Here is a tiny trained network, its code and every weight. The questions are about switching its units off for an input and a class, where a switched-off unit gives its printed mean instead of its output.

import numpy as np


def w(rows, s, z=0):
    codes = np.array(rows[::2]) - 128.0
    scale = np.full(codes.shape[1], s)
    scale[-1] = z or s
    return codes * scale


def norm(h):
    return h / np.sqrt((h * h).mean(-1, keepdims=True) + 1e-5)


def f(y):
    return np.maximum(y, 0)


def log_softmax(a):
    a = a - a.max(-1, keepdims=True)
    return a - np.log(np.exp(a).sum(-1, keepdims=True))


def net(x, mask):
    res = np.array(x, float).reshape(1, 5) / 4 @ E
    u = 0
    for l in range(2):
        y = f(norm(res) @ A[l][:, :-1].T + A[l][:, -1])
        res = res + np.where(mask[u : u + 3], y, B[l][:, -1]) @ B[l][:, :-1]
        u += 3
    return log_softmax(norm(res)[-1] @ U[:, :-1].T + U[:, -1])


A, B = {}, {}
E = w([
[198,199,168,131],'x0',
[141,113,137,2],'x1',
[126,129,130,129],'x2',
[129,126,127,128],'x3',
[105,198,53,167],'x4',
],0.0077)
A[0] = w([
[175,124,255,210,11],'0.n0',
[85,28,219,219,67],'0.n1',
[75,130,38,57,22],'0.n2',
],0.0091,0.011)
B[0] = w([
[197,5,138,208,186],'0.n0',
[184,144,43,30,251],'0.n1',
[35,225,160,98,172],'0.n2',
],0.017,0.0025)
A[1] = w([
[33,19,87,135,218],'1.n0',
[159,212,86,48,2],'1.n1',
[139,66,239,2,103],'1.n2',
],0.0063,0.0055)
B[1] = w([
[108,44,105,161,253],'1.n0',
[229,66,13,2,152],'1.n1',
[73,145,189,216,233],'1.n2',
],0.0079,0.0044)
U = w([
[188,130,48,35,254],'0',
[68,96,48,205,41],'1',
[243,53,143,179,88],'2',
[162,213,135,208,106],'3',
[64,40,179,107,126],'4',
[24,170,95,56,95],'5',
[165,155,254,105,120],'6',
],0.026,0.0083)

Each question gives the input, the list of numbers given to net, and the class t.
The units are the neurons (one row each of A and B). Each row of codes is followed by its name. A weight is (code - 128) times the scale printed after its matrix; where a second scale follows, it is the last column's (A, B and U).
mask holds one flag per neuron, layer by layer. A switched-off neuron (its flag False) gives its mean, the last column of its row in B, instead of its output. The means were averaged over made-up inputs and are rounded, as every weight is.
A unit's drop is (log p(t) with every unit on - log p(t) with that unit switched off) / (log p(t) with every unit on - log p(t) with every unit switched off).
The circuit of an input: a set's keep is (log p(t) with only the set's units on - log p(t) with every unit switched off) / (log p(t) with every unit on - log p(t) with every unit switched off). Starting from all 6 units, units are removed one at a time, each time the one whose removal leaves the highest keep (on an exact tie, the one counted first), for as long as the keep stays at least 0.8.
units of the circuit, in order: the units of the circuit, biggest drop first
top k neurons: the k neurons with the biggest drops, biggest first
k most important neurons of layer l: the k neurons of layer l with the biggest drops, biggest first
drop of u: that unit's drop, to one decimal
input [1,0,0,-3,0], class 2: units of the circuit, in order -> 0.n1, 1.n2
input [1,6,-7,-1,-7], class 6: top 3 neurons -> 0.n0, 1.n2, 1.n0
input [-3,4,1,-7,1], class 5: top 2 neurons -> 0.n2, 0.n0
input [-4,-2,-1,-2,0], class 0: top neuron -> 0.n1
input [2,6,5,5,0], class 6: top 2 neurons -> 0.n1, 1.n2
input [-2,2,2,-5,7], class 5: top 3 neurons -> 0.n2, 0.n1, 0.n0
input [-3,4,-7,8,0], class 4: top 2 neurons -> 0.n1, 1.n0
input [3,7,-5,5,-2], class 6: top 2 neurons -> 0.n1, 1.n2
input [-7,3,2,-1,6], class 5: 2 most important neurons of layer 0 -> 0.n2, 0.n0
input [-3,6,-6,-7,1], class 5: top 3 neurons -> 0.n2, 0.n0, 0.n1
input [-2,8,6,4,3], class 5: 2 most important neurons of layer 0 -> 0.n1, 0.n2
input [1,4,2,1,-5], class 6: top 3 neurons -> 0.n0, 1.n0, 1.n2
input [2,6,7,-5,0], class 6: 2 most important neurons of layer 1 -> 1.n2, 1.n0
input [-1,-4,0,7,0], class 0: top neuron -> 0.n1
input [-1,4,0,-2,5], class 5: top 2 neurons -> 0.n2, 0.n1
input [-2,-5,3,5,-4], class 0: drop of 0.n1 -> 0.8
input [7,-1,7,-2,-7], class 2: drop of 0.n0 -> 2.2
input [-2,-3,2,-4,-8], class 0: drop of 0.n1 -> 1.2
